Below is a small trained network, with its code and all its weights. Each question gives an input and a target symbol and asks what happens when units are switched off, that is, made to give their printed mean instead of their output.

import numpy as np


def w(rows, s, z=0):
    codes = np.array(rows[::2]) - 128.0
    scale = np.full(codes.shape[1], s)
    scale[-1] = z or s
    return codes * scale


def f(y):
    return np.maximum(y, 0)


def softmax(a):
    e = np.exp(a - a.max(-1, keepdims=True))
    return e / e.sum(-1, keepdims=True)


def log_softmax(a):
    a = a - a.max(-1, keepdims=True)
    return a - np.log(np.exp(a).sum(-1, keepdims=True))


def net(x, mask):
    ids = ['βδθλμω'.index(c) for c in x.split()]
    T = len(ids)
    res = E[ids] + P[:T]
    q, k, v = (res @ M[0].T for M in (Q, K, V))
    z = softmax(np.where(np.tri(T) > 0, q @ k.T / 3**0.5, -1e9)) @ v
    res = res + np.where(mask[0], z, O[0][:, -1]) @ O[0][:, :-1]
    y = f(res @ A[0][:, :-1].T + A[0][:, -1])
    res = res + np.where(mask[1:25], y, B[0][:, -1]) @ B[0][:, :-1]
    return log_softmax(res[-1] @ U[:, :-1].T + U[:, -1])


Q, K, V, O, A, B = {}, {}, {}, {}, {}, {}
E = w([
[105,135,163,153,147,108,153,10,170,164,114],'β',
[209,141,158,113,106,100,122,176,110,160,132],'δ',
[169,66,164,170,171,251,38,54,188,198,74],'θ',
[168,135,161,91,116,172,61,104,126,48,167],'λ',
[125,34,145,137,38,137,63,93,139,131,172],'μ',
[132,135,170,178,84,88,57,170,132,168,129],'ω',
],0.015)
P = w([
[10,132,224,2,202,139,202,241,76,105,147],'0',
[202,30,179,174,109,132,92,120,102,79,101],'1',
[202,28,157,169,101,144,87,129,136,78,102],'2',
[214,42,142,170,101,146,96,118,143,93,124],'3',
[219,59,133,171,99,163,90,127,168,100,132],'4',
[204,73,118,188,80,166,83,116,174,87,128],'5',
[215,91,117,182,92,177,74,103,177,102,131],'6',
[205,100,110,194,79,171,75,105,174,109,149],'7',
[211,106,115,196,80,174,76,91,158,93,148],'8',
],0.0055)
Q[0] = w([
[82,130,140,160,118,129,110,98,148,129,141],'h0',
[244,73,247,151,90,91,77,105,171,111,114],'h0',
[187,136,142,155,90,123,62,124,152,121,158],'h0',
],0.015)
K[0] = w([
[13,142,154,56,144,156,151,163,134,137,144],'h0',
[2,174,132,88,137,66,203,101,124,120,163],'h0',
[29,141,137,85,189,133,250,106,150,168,120],'h0',
],0.007)
V[0] = w([
[142,251,146,131,221,72,195,230,109,222,62],'h0',
[152,83,121,223,210,243,92,33,249,252,21],'h0',
[212,240,125,53,254,225,233,66,88,8,113],'h0',
],0.0053)
O[0] = w([
[151,101,123,192,143,157,216,128,172,78,193,1],'h0',
[214,158,87,85,1,213,148,132,80,44,91,190],'h0',
[221,145,143,75,125,83,85,113,205,91,162,2],'h0',
],0.0083,0.0046)
A[0] = w([
[100,140,93,93,111,130,123,116,94,146,95,102],'n0',
[106,111,103,113,126,134,154,142,95,147,140,109],'n1',
[140,183,106,143,118,119,144,165,115,124,122,101],'n2',
[111,150,110,135,156,108,170,158,120,145,147,107],'n3',
[104,109,130,164,137,90,113,103,157,176,141,121],'n4',
[124,122,114,135,165,101,170,120,174,122,169,107],'n5',
[128,166,124,109,114,133,125,98,127,112,116,112],'n6',
[50,214,3,71,112,91,211,188,135,114,93,8],'n7',
[98,160,130,140,169,65,145,137,126,150,102,103],'n8',
[121,142,99,119,113,131,123,150,100,88,163,108],'n9',
[162,127,147,86,114,131,104,117,136,151,121,116],'n10',
[116,178,84,91,121,110,138,121,133,86,142,83],'n11',
[155,153,124,129,134,108,152,134,152,116,154,127],'n12',
[115,186,56,122,135,69,188,129,160,168,115,14],'n13',
[107,149,146,124,114,101,122,170,140,128,119,130],'n14',
[162,145,58,85,133,157,115,147,121,107,127,92],'n15',
[151,153,130,128,155,112,174,144,156,147,138,87],'n16',
[145,144,95,156,132,101,134,99,154,114,114,130],'n17',
[172,145,93,143,97,134,170,138,109,127,118,105],'n18',
[125,151,142,110,146,97,132,168,109,164,133,107],'n19',
[112,148,120,137,182,138,124,140,144,161,118,109],'n20',
[107,133,104,126,169,113,165,117,122,137,125,88],'n21',
[146,130,94,86,110,160,123,129,108,102,101,125],'n22',
[118,129,140,150,117,104,126,148,105,114,140,140],'n23',
],0.016,0.017)
B[0] = w([
[175,118,167,127,85,111,114,165,162,155,123,186],'n0',
[138,165,112,134,141,97,127,102,143,144,99,143],'n1',
[118,88,135,123,128,120,137,94,136,89,165,140],'n2',
[104,115,103,162,145,119,129,146,149,137,131,136],'n3',
[135,150,94,99,141,137,123,127,107,96,122,236],'n4',
[177,160,172,111,109,121,166,98,100,175,73,146],'n5',
[136,150,141,114,142,88,119,134,139,115,127,168],'n6',
[132,187,5,60,109,133,123,89,74,136,47,128],'n7',
[138,112,137,87,118,142,184,84,194,171,165,160],'n8',
[106,149,133,154,181,116,124,123,111,149,109,162],'n9',
[89,140,102,155,147,113,116,151,137,119,142,209],'n10',
[142,74,155,134,83,196,174,124,105,184,102,135],'n11',
[137,100,116,117,121,130,138,139,155,120,146,137],'n12',
[132,64,93,140,153,60,77,132,131,127,135,128],'n13',
[133,126,131,146,139,140,124,122,75,98,103,156],'n14',
[153,104,157,139,114,94,113,150,80,85,142,194],'n15',
[102,174,113,175,141,111,131,126,156,109,142,131],'n16',
[119,88,143,137,103,133,119,156,133,129,144,140],'n17',
[131,130,90,80,148,180,155,161,151,173,110,189],'n18',
[94,125,103,157,145,110,95,157,132,100,121,154],'n19',
[151,124,157,118,93,108,116,135,136,110,155,154],'n20',
[216,158,195,68,38,78,101,156,67,81,96,130],'n21',
[104,129,116,123,155,112,152,114,158,135,149,246],'n22',
[144,128,147,119,124,160,145,119,118,131,111,168],'n23',
],0.014,0.012)
U = w([
[160,201,155,50,127,131,191,34,141,166,113,189],'β',
[121,188,114,131,180,52,99,109,100,62,125,85],'δ',
[28,152,83,169,255,210,187,124,128,168,108,232],'θ',
[144,112,105,42,162,153,170,165,133,152,110,34],'λ',
[154,199,175,155,80,106,88,202,68,147,47,139],'μ',
[142,11,185,132,52,88,132,140,166,135,208,4],'ω',
],0.0061,0.004)

Each question gives the input, a string of symbols that net reads in full, and the target symbol t.
The units are the heads (3 rows each of Q, K, V and O) and the neurons (one row each of A and B). Each row of codes is followed by its name. A weight is (code - 128) times the scale printed after its matrix; where a second scale follows, it is the last column's (O, A, B and U).
mask holds one flag per unit, heads first, then neurons. A switched-off unit (its flag False) gives its mean, the last column of its rows in O or B, instead of its output. The means were averaged over made-up inputs and are rounded, as every weight is.
A unit's drop is (log p(t) with every unit on - log p(t) with that unit switched off) / (log p(t) with every unit on - log p(t) with every unit switched off).
The circuit of an input: a set's keep is (log p(t) with only the set's units on - log p(t) with every unit switched off) / (log p(t) with every unit on - log p(t) with every unit switched off). Starting from the 12 units with the biggest drops (on a tie, the unit counted first), units are removed one at a time, each time the one whose removal leaves the highest keep (on an exact tie, the one counted first), for as long as the keep stays at least 0.8.
circuit, biggest first: the units of the circuit, biggest drop first
most important unit: the unit with the biggest drop
k most important neurons: the k neurons with the biggest drops, biggest first
drop of u: that unit's drop, to one decimal
input λ θ μ μ θ μ, target δ: circuit, biggest first => [h0, n4]
input λ μ ω, target δ: 3 most important neurons => [n4, n19, n18]
input λ μ λ δ, target δ: 2 most important neurons => [n19, n18]
input θ μ μ μ λ, target λ: 3 most important neurons => [n18, n22, n11]
input β β θ ω δ μ ω, target ω: 2 most important neurons => [n4, n9]
input β β λ β λ ω θ β, target ω: circuit, biggest first => [h0, n17]
input λ λ ω ω θ, target δ: 2 most important neurons => [n4, n20]
input ω μ δ δ β ω β θ δ, target λ: 2 most important neurons => [n18, n22]
input δ μ ω μ θ λ λ ω ω, target β: 3 most important neurons => [n5, n8, n4]
input δ ω θ, target β: circuit, biggest first => [h0, n5, n4, n20]
input δ δ μ μ, target β: most important unit => h0
input μ β μ θ λ θ ω β, target μ: 3 most important neurons => [n22, n8, n0]
input δ λ μ ω, target β: 2 most important neurons => [n5, n8]
input β μ λ ω ω λ, target ω: 4 most important neurons => [n4, n15, n12, n11]
input β μ β, target ω: most important neuron => [n17]
input λ μ μ β μ μ ω β, target δ: 2 most important neurons => [n18, n8]
input δ ω ω μ μ λ δ μ, target β: 2 most important neurons => [n5, n4]
input θ ω λ ω λ θ θ, target λ: drop of n22 => 0.8
input ω μ ω ω λ δ μ μ, target θ: drop of n1 => 0.0
input θ ω μ δ θ ω, target λ: drop of n22 => 0.5
input θ λ ω ω δ μ, target λ: drop of h0 => 1.3
